z_137: [ -0.5 -46.1 -57.6   6.2  36.7  25.2   3.6  21.4  19.0  41.2  62.0 -50.1
 -65.9   0.0  25.9  31.0  75.0  45.6  22.1 -29.9  21.2  22.7  67.0  37.1
  10.7 -22.8 -67.6 -33.3  -8.9  18.6  -1.2 -43.9  21.3 -28.6  30.4  36.0
 -54.0  16.1  18.7 -38.0   2.7 -58.9  -2.0  19.8   4.0 -12.1  64.3  14.1
  15.6   1.3  21.3 -49.6 -56.3   7.5  -9.6  -2.7  14.6 -57.4   8.5  15.4
  77.9 -37.4  21.0]
z_613: [-22.5  34.5  37.1  -3.1  22.0  23.4 -23.0  52.1 -43.1 -42.3  -0.2  14.8
  -2.5  23.6 -24.7  11.0 -26.2  -5.5 -16.2  23.9   0.4  47.9  32.0 -30.3
 -10.9   9.6  16.6 -30.2  -2.2 -58.0   8.7  17.1  -5.1 -46.0 -77.1  50.6
 -17.0 -41.8 -58.8  13.5 -33.2  -7.9 -29.4 -21.1  -7.8  26.2 -54.7 -35.5
  10.9   9.2 -38.0  62.3 -13.3 -27.0   1.8  16.5  42.8  29.1  23.5  58.7
  20.0  -6.1 -75.2]
z_842: [ -2.2 -45.2 -56.9  -2.1  61.8  28.5   4.6 -11.8  38.5  60.1  54.9 -33.7
 -68.8 -32.6  34.7  11.7  76.5  34.5   8.3 -51.4  -2.0  11.5  85.0  47.6
  23.6 -29.7 -76.4 -25.9 -35.4   5.9  -3.0 -36.8   6.6  -3.2  20.1  44.9
 -63.7  15.2  35.1 -30.1  20.9 -48.8 -20.0  14.5  -0.7 -10.4  67.6  10.8
  49.0 -25.6  25.0 -37.6 -59.0 -10.6   1.4  11.4  24.8 -56.0  20.6  10.7
  63.7 -28.3  46.4]
z_799: [  7.2 -46.3 -65.5   2.3  45.0  26.1   3.7  -6.6  36.3  60.6  55.0 -31.4
 -64.5 -25.5  33.1  13.4  70.2  29.1   6.7 -49.1  -1.9  12.8  81.5  52.8
  27.7 -18.9 -73.0 -23.5 -31.1   7.6  -8.1 -42.9  16.2 -12.0  23.2  44.7
 -57.7  10.2  29.5 -23.8  20.6 -48.6 -16.2  12.9  -4.3 -15.2  60.4  13.2
  40.2 -19.5  24.2 -24.7 -59.2 -15.1  -2.8  17.2  26.1 -48.8  25.9  11.8
  61.9 -22.5  48.8]
z_410: [-58.8 -42.3  58.7 -13.3 -29.4 -30.3 -30.2  29.1 -23.0  -6.1  20.0  26.2
 -58.0 -77.1  13.5  37.1  16.6  52.1   9.6  22.0  -0.2 -10.9 -22.6  -7.8
  23.6  47.9 -54.7 -16.2 -24.7 -17.0  -7.9   1.8  50.6  42.8 -75.2  17.1
 -26.2  32.0 -35.5  23.5  14.8 -21.1  34.5 -27.0   0.4  -2.5 -41.8  -5.5
  23.4  -2.2  10.9 -38.0   9.3 -33.2  -3.1   8.7  62.3  16.5  11.0  23.9
 -43.1 -46.0  -5.1]
z_194: [-17.2 -37.5 -66.1   0.2  38.9  37.4  -4.0 -12.5  30.1  48.3  48.0 -37.3
 -77.9 -11.7  45.5  32.7  52.4  41.6  33.7 -37.0  14.8   3.0  77.3  11.2
   0.2 -10.9 -77.2 -26.4 -11.0  41.9 -16.3 -37.5  25.8 -36.6   1.4  29.3
 -38.1  34.1  47.1 -41.4   4.8 -39.4  -8.3   2.3  10.1 -16.1  62.2  47.9
  53.9 -16.4  26.2 -52.3 -38.6  -5.9  -6.7   8.9  39.3 -36.0  11.1  21.4
  66.2 -28.9  15.9]
z_802: [-24.6  -8.5  30.0  -3.5  -9.7  -0.9  -7.6  -4.8 -29.0  26.5  -4.9   8.9
  20.9  18.0  34.9  53.4  32.7  15.8  37.7 -12.7  21.1 -73.4 -19.4 -41.2
  -3.5  -6.2  27.3  43.2   4.1  32.8 -33.0  -9.7  81.3  28.6  -5.3  12.6
 -29.3 -33.9 -10.1  10.3 -33.3  10.9  46.9  18.7   7.8   3.1  16.1 -20.7
  -0.3 -38.3 -10.7  -7.1  -6.9  11.2 -23.2 -26.0  43.7 -56.8  18.7  23.2
 -14.0  75.9 -17.6]
z_114: [  8.5 -54.0 -57.4  37.1 -22.8   3.6  36.0 -28.6 -50.1 -12.1  21.0   4.0
  30.4  -2.7 -33.3 -37.4  -2.0  25.9  -0.5  64.3  22.1  75.0  14.6 -58.9
   6.2  -1.2  77.9  15.6   2.7  19.8  45.6 -29.9  21.3  -9.6  21.3  62.1
  -8.9  18.7 -57.6  67.0  14.1 -65.9 -46.1 -38.0  15.4 -67.6  10.7  21.4
   0.0   7.5  19.0  18.6  41.2  31.0  21.2  16.1  22.7   1.3 -49.6  36.7
 -43.9  25.2 -56.3]
z_619: [-58.0  20.0   9.2 -30.2 -58.8 -29.4 -43.1  -3.1  29.1 -27.0  -2.2 -35.5
 -21.1 -23.0 -10.9  42.8 -22.6  -5.1  -7.8  -6.1  23.5  16.5  52.1  14.8
  47.9   1.8 -38.0   8.7 -54.7 -46.0 -77.1  37.1 -16.2  62.3  23.6  23.4
  23.9  16.6  50.6  -5.5 -24.7  34.5  -0.2 -75.2 -42.3  10.9  26.2  -7.9
 -33.2  17.1  13.5  22.0  32.0 -41.8  -2.5  58.7 -13.3   0.4  11.0 -17.0
 -26.2 -30.3   9.6]
step -1: [36.7 25.2  3.6 21.4] : [36.6 25.1  3.5 21.3]
q: [-21.1  34.5 -27.0   0.4  -2.5 -41.8  -5.5  23.4] : z_410
perm: [-77.1 -75.2 -58.8 -58.0 -54.7 -46.0 -43.1 -42.3 -41.8 -38.0 -35.5 -33.2
 -30.3 -30.2 -29.4 -27.0 -26.2 -24.7 -23.0 -22.6 -21.1 -17.0 -16.2 -13.3
 -10.9  -7.9  -7.8  -6.1  -5.5  -5.1  -3.1  -2.5  -2.2  -0.2   0.4   1.8
   8.7   9.2   9.6  10.9  11.0  13.5  14.8  16.5  16.6  17.1  20.0  22.0
  23.4  23.5  23.6  23.9  26.2  29.1  32.0  34.5  37.1  42.8  47.9  50.6
  52.1  58.7  62.3] : z_619
q: [-37.3 -77.9 -11.7  45.5  32.7] : z_194
q: [ 62.3  23.6  23.4  23.9  16.6  50.6  -5.5 -24.7  34.5  -0.2 -75.2] : z_619
perm: [ 77.9 -37.4  21.0  -0.5 -46.1 -57.6   6.2  36.7  25.2   3.6  21.4  19.0
  41.2  62.0 -50.1 -65.9   0.0  25.9  31.0  75.0  45.6  22.1 -29.9  21.2
  22.7  67.0  37.1  10.7 -22.8 -67.6 -33.3  -8.9  18.6  -1.2 -43.9  21.3
 -28.6  30.4  36.0 -54.0  16.1  18.7 -38.0   2.7 -58.9  -2.0  19.8   4.0
 -12.1  64.3  14.1  15.6   1.3  21.3 -49.6 -56.3   7.5  -9.6  -2.7  14.6
 -57.4   8.5  15.4] : z_137
perm: [  9.6 -58.0  20.0   9.2 -30.2 -58.8 -29.4 -43.1  -3.1  29.1 -27.0  -2.2
 -35.5 -21.1 -23.0 -10.9  42.8 -22.6  -5.1  -7.8  -6.1  23.5  16.5  52.1
  14.8  47.9   1.8 -38.0   8.7 -54.7 -46.0 -77.1  37.1 -16.2  62.3  23.6
  23.4  23.9  16.6  50.6  -5.5 -24.7  34.5  -0.2 -75.2 -42.3  10.9  26.2
  -7.9 -33.2  17.1  13.5  22.0  32.0 -41.8  -2.5  58.7 -13.3   0.4  11.0
 -17.0 -26.2 -30.3] : z_619

z_291: [  8.3 -34.6 -21.5 -68.6  14.5 -17.4 -33.9  27.6  52.1  29.0]
z_795: [  8.3  14.5  27.6  52.1 -17.4 -68.6  28.9 -34.6 -40.7 -23.7]
z_399: [-85.3 -21.8  -5.0  19.7  23.6 -33.2  46.6  33.0  17.2 -16.6]
z_237: [  8.3  14.5  27.6  52.1 -17.4 -68.6  28.9 -34.6 -33.9 -21.5]
q: [-85.3 -21.8  -5.0  19.7  23.6] : z_399
perm: [-85.3 -33.2 -21.8 -16.6  -5.0  17.2  19.7  23.6  33.0  46.6] : z_399
step -1: [-68.6] : [-68.7]
perm: [ 29.0  52.1  27.6 -33.9 -17.4  14.5 -68.6 -21.5 -34.6   8.3] : z_291
perm: [-68.6 -34.6 -33.9 -21.5 -17.4   8.3  14.5  27.6  28.9  52.1] : z_237
q: [  8.3  14.5  27.6  52.1 -17.4 -68.6  28.9 -34.6 -40.7 -23.7] : z_795
perm: [ 29.0   8.3 -34.6 -21.5 -68.6  14.5 -17.4 -33.9  27.6  52.1] : z_291

z_988: [ -1.8 -21.1 -13.0 -27.0   2.5 -11.1   3.5 -39.2   2.2 -12.7 -21.0 -15.6
  -3.5 -24.1  -8.5  30.8  -5.9   1.6   3.8 -22.0 -26.9  42.9  33.7  12.0
 -10.7 -13.9  -5.2  26.2  -4.1  -0.7  -0.9]
z_343: [ 12.3  37.5 -23.9 -20.9  13.7 -14.7   4.0  -0.2 -22.4  -2.3   2.6  -1.2
  -3.2 -38.1  -6.4 -46.1  -7.3   3.3  -5.6  40.8  -3.1 -26.7 -17.1  16.5
  -0.7  -1.9 -10.6  33.1  12.3  16.8 -16.6]
z_480: [  5.5 -41.3 -17.1 -22.0  -3.4  -3.1   5.2  -1.9   3.6  -6.9 -17.8 -12.7
   2.3 -27.1 -10.2  33.1  -9.6 -34.5  -4.1 -55.9 -32.2 -17.3   6.6   8.0
 -35.4 -35.6  -0.4  46.3  -4.2 -62.2   9.2]
z_682: [ -1.2 -14.7 -20.9  -5.6  -2.3  33.1   2.6 -17.1 -38.1 -23.9 -16.6  -6.4
  16.5  -0.2  -0.7 -26.7  16.8  -1.9  -7.2  -3.2  -3.1 -46.1  13.7   4.0
  12.3  37.5   3.3  12.3 -10.6  40.8 -22.4]
z_88: [-18.9 -10.1 -12.3  -3.2 -36.0  46.8  23.4  19.5   4.1 -12.0  -8.9  43.7
  33.7 -14.6 -19.8 -21.7 -25.0 -16.4  -9.3 -97.5  -9.1 -76.7  37.4   0.3
 -57.7 -12.1 -14.3  22.7  -2.1  29.9  48.3]
z_92: [ 40.8  16.5 -14.7  -0.7 -16.6  -3.2  -6.4  13.7 -23.9 -17.1  -0.2 -22.4
  -1.9   2.6  33.1  -3.1  12.3 -26.7 -20.8 -38.1  37.5   4.0  -1.2   3.3
  16.8  -7.2 -46.1 -10.6  -2.3  -5.6  12.3]
z_777: [ 12.1 -10.1 -15.0 -18.6   2.9 -10.7   0.8 -10.2  -3.6 -13.2  -3.9 -25.8
  -3.8 -10.1   1.9  17.6  10.8 -12.9  -2.4 -20.6  -5.2  22.0   4.3   9.4
  12.4  -9.4 -12.7  15.5  -6.9 -14.9   2.5]
z_109: [-21.7 -44.0  -5.4 -17.3  63.4 -14.0   4.8 -41.2  40.6  47.3  -6.0 -37.1
  -3.4 -34.1  -8.6  28.0  -6.3  34.5  49.8  61.1 -73.1  17.8  -5.0  32.2
   4.5   3.8  56.6  57.5  -2.3 -48.2 -61.3]
step -1: [-10.1] : [-10.2]
perm: [ -9.1 -76.7  37.4   0.3 -57.7 -12.1 -14.3  22.7  -2.1  29.9  48.3 -18.9
 -10.1 -12.3  -3.2 -36.0  46.8  23.4  19.5   4.1 -12.0  -8.9  43.7  33.7
 -14.6 -19.8 -21.7 -25.0 -16.4  -9.3 -97.5] : z_88
q: [-46.1  -7.3   3.3  -5.6] : z_343
perm: [ 37.5   4.0  -1.2   3.3  16.8  -7.2 -46.1 -10.6  -2.3  -5.6  12.3  40.8
  16.5 -14.7  -0.7 -16.6  -3.2  -6.4  13.7 -23.9 -17.1  -0.2 -22.4  -1.9
   2.6  33.1  -3.1  12.3 -26.7 -20.8 -38.1] : z_92
step -1: [-10.6  33.1  12.3] : [-10.7  33.0  12.2]
perm: [ -3.2  -3.1 -46.1  13.7   4.0  12.3  37.5   3.3  12.3 -10.6  40.8 -22.4
  -1.2 -14.7 -20.9  -5.6  -2.3  33.1   2.6 -17.1 -38.1 -23.9 -16.6  -6.4
  16.5  -0.2  -0.7 -26.7  16.8  -1.9  -7.2] : z_682

